Below is a small trained network, with its code and all its weights. Each question gives an input and a class and asks what happens when units are switched off, that is, made to give their printed mean instead of their output.

import numpy as np


def w(rows, s, z=0):
    codes = np.array(rows[::2]) - 128.0
    scale = np.full(codes.shape[1], s)
    scale[-1] = z or s
    return codes * scale


def norm(h):
    return h / np.sqrt((h * h).mean(-1, keepdims=True) + 1e-5)


def f(y):
    return y / 2 * (1 + np.tanh(0.7978845608 * (y + 0.044715 * y**3)))


def log_softmax(a):
    a = a - a.max(-1, keepdims=True)
    return a - np.log(np.exp(a).sum(-1, keepdims=True))


def net(x, mask):
    res = np.array(x, float).reshape(1, 6) / 4 @ E
    u = 0
    for l in range(4):
        y = f(norm(res) @ A[l][:, :-1].T + A[l][:, -1])
        res = res + np.where(mask[u : u + 7], y, B[l][:, -1]) @ B[l][:, :-1]
        u += 7
    return log_softmax(norm(res)[-1] @ U[:, :-1].T + U[:, -1])


A, B = {}, {}
E = w([
[66,80,159,161,109,96,106,146],'x0',
[208,125,243,118,182,167,77,86],'x1',
[121,63,113,118,86,208,192,151],'x2',
[156,169,168,138,107,71,142,42],'x3',
[121,131,114,220,124,59,251,137],'x4',
[189,162,134,98,203,149,107,139],'x5',
],0.0015)
A[0] = w([
[181,197,131,155,156,107,163,163,13],'0.n1',
[185,170,135,149,179,109,227,79,9],'0.n2',
[70,11,109,155,32,146,251,136,34],'0.n3',
[153,115,226,103,127,166,75,89,73],'0.n4',
[149,147,109,138,119,176,98,226,70],'0.n5',
[152,90,188,136,191,170,179,180,101],'0.n6',
[87,90,194,233,153,21,89,120,4],'0.n7',
],0.0025,0.0012)
B[0] = w([
[179,103,143,126,103,120,142,95,106],'0.n1',
[184,88,72,130,180,90,200,144,137],'0.n2',
[135,110,168,160,41,235,208,155,248],'0.n3',
[200,146,175,81,115,226,111,93,175],'0.n4',
[140,58,98,92,143,60,129,189,125],'0.n5',
[99,125,78,70,110,98,124,104,149],'0.n6',
[89,191,215,163,206,100,115,250,137],'0.n7',
],0.0022,0.0013)
A[1] = w([
[252,147,138,183,132,56,212,67,72],'1.n1',
[188,106,70,46,75,189,156,88,131],'1.n2',
[70,65,124,144,169,154,113,119,38],'1.n3',
[49,89,59,221,147,38,206,179,11],'1.n4',
[215,135,143,188,191,103,225,62,110],'1.n5',
[189,54,239,168,230,186,227,193,113],'1.n6',
[38,173,81,146,106,57,146,91,133],'1.n7',
],0.0022,0.0011)
B[1] = w([
[133,138,72,50,250,110,213,144,217],'1.n1',
[98,100,179,215,155,44,65,106,238],'1.n2',
[154,146,130,111,172,167,154,176,73],'1.n3',
[214,135,222,110,138,171,59,81,254],'1.n4',
[221,235,112,81,155,124,194,144,232],'1.n5',
[115,219,66,119,88,67,60,84,249],'1.n6',
[106,190,121,90,69,149,34,100,182],'1.n7',
],0.0023,0.00067)
A[2] = w([
[123,39,113,220,34,153,219,137,9],'2.n1',
[93,40,37,58,202,193,94,222,29],'2.n2',
[5,103,72,207,156,57,216,213,127],'2.n3',
[169,167,130,186,97,92,192,66,117],'2.n4',
[159,127,108,38,159,122,50,231,168],'2.n5',
[244,139,233,63,150,239,51,66,112],'2.n6',
[35,43,129,110,110,176,68,160,106],'2.n7',
],0.0027,0.0014)
B[2] = w([
[113,108,184,80,41,163,143,152,182],'2.n1',
[245,148,84,197,146,150,75,246,158],'2.n2',
[146,87,182,97,148,148,107,65,194],'2.n3',
[158,102,105,84,142,140,124,165,160],'2.n4',
[149,110,101,201,86,173,141,102,178],'2.n5',
[103,3,132,109,100,47,109,45,252],'2.n6',
[211,157,91,150,153,86,163,120,195],'2.n7',
],0.0034,0.0021)
A[3] = w([
[23,167,241,41,88,53,173,90,65],'3.n1',
[63,55,159,117,22,217,244,195,9],'3.n2',
[200,180,96,63,197,96,237,130,39],'3.n3',
[68,255,38,107,63,93,49,77,155],'3.n4',
[68,142,98,114,42,147,245,208,85],'3.n5',
[61,171,249,178,238,57,76,157,104],'3.n6',
[7,64,173,153,16,145,20,177,74],'3.n7',
],0.0026,0.0013)
B[3] = w([
[172,108,61,177,167,204,53,216,195],'3.n1',
[231,202,187,63,2,199,158,109,249],'3.n2',
[202,187,106,133,196,90,203,58,173],'3.n3',
[40,142,116,65,108,177,173,145,149],'3.n4',
[159,134,224,71,96,136,60,71,193],'3.n5',
[100,95,232,188,103,187,205,178,156],'3.n6',
[189,174,111,91,193,89,198,87,235],'3.n7',
],0.0031,0.0016)
U = w([
[193,203,105,103,227,61,232,72,151],'0',
[185,158,193,60,2,196,180,125,217],'1',
[18,198,74,68,108,132,116,123,2],'2',
[70,150,233,209,167,119,145,192,64],'3',
[129,17,160,93,152,71,48,16,165],'4',
[188,100,36,182,140,159,67,222,129],'5',
],0.0096,0.0013)

Each question gives the input, the list of numbers given to net, and the class t.
The units are the neurons (one row each of A and B). Each row of codes is followed by its name. A weight is (code - 128) times the scale printed after its matrix; where a second scale follows, it is the last column's (A, B and U).
mask holds one flag per neuron, layer by layer. A switched-off neuron (its flag False) gives its mean, the last column of its row in B, instead of its output. The means were averaged over made-up inputs and are rounded, as every weight is.
A unit's drop is (log p(t) with every unit on - log p(t) with that unit switched off) / (log p(t) with every unit on - log p(t) with every unit switched off).
The circuit of an input: a set's keep is (log p(t) with only the set's units on - log p(t) with every unit switched off) / (log p(t) with every unit on - log p(t) with every unit switched off). Starting from the 12 units with the biggest drops (on a tie, the unit counted first), units are removed one at a time, each time the one whose removal leaves the highest keep (on an exact tie, the one counted first), for as long as the keep stays at least 0.8.
units of the circuit, in order: the units of the circuit, biggest drop first
top k neurons: the k neurons with the biggest drops, biggest first
k most important neurons of layer l: the k neurons of layer l with the biggest drops, biggest first
drop of u: that unit's drop, to one decimal
input [2,3,0,-8,-5,1], class 5: units of the circuit, in order	(2.n2)
input [7,1,4,0,-1,5], class 5: top 2 neurons	(1.n4, 2.n2)
input [1,-2,-5,0,0,-7], class 3: top 2 neurons	(0.n7, 3.n6)
input [-8,-8,-4,-1,-4,5], class 5: top 3 neurons	(2.n2, 1.n6, 2.n5)
input [-7,0,-4,-7,1,-7], class 5: top 2 neurons	(0.n5, 2.n2)
input [4,-8,-4,2,-1,6], class 2: top 3 neurons	(1.n7, 3.n4, 1.n2)
input [-8,-5,-3,-5,-3,-5], class 5: top 3 neurons	(2.n2, 1.n6, 0.n5)
input [-2,3,0,0,-2,-7], class 4: top 2 neurons	(0.n4, 2.n6)
input [8,-8,-5,3,2,-5], class 1: 2 most important neurons of layer 2	(2.n6, 2.n1)
input [4,-6,-4,-8,0,-4], class 1: top 2 neurons	(0.n3, 1.n1)
input [2,-6,-7,-8,6,7], class 3: 2 most important neurons of layer 0	(0.n4, 0.n7)
input [1,-7,-6,2,8,-5], class 1: top 3 neurons	(0.n3, 1.n2, 2.n1)
input [-7,0,-1,4,-3,-4], class 4: top 2 neurons	(2.n6, 1.n6)
input [-5,5,1,6,-4,3], class 4: units of the circuit, in order	(2.n6)
input [8,1,0,-2,-1,-5], class 1: top 2 neurons	(0.n3, 3.n2)
input [-3,-5,-5,-3,1,4], class 2: 2 most important neurons of layer 0	(0.n3, 0.n4)
input [-3,-2,0,1,-1,3], class 0: top 2 neurons	(2.n6, 3.n3)
input [3,1,4,5,-1,6], class 4: top 2 neurons	(2.n6, 0.n4)
input [0,-1,-3,5,-6,-5], class 2: 2 most important neurons of layer 0	(0.n3, 0.n1)
input [0,-6,0,-7,-8,-4], class 5: units of the circuit, in order	(2.n2)
input [-5,8,-4,4,-2,2], class 4: drop of 0.n6	0.0
input [7,-6,2,3,-6,7], class 5: drop of 2.n2	0.2
input [2,-2,1,-5,-8,-5], class 5: drop of 2.n2	0.4
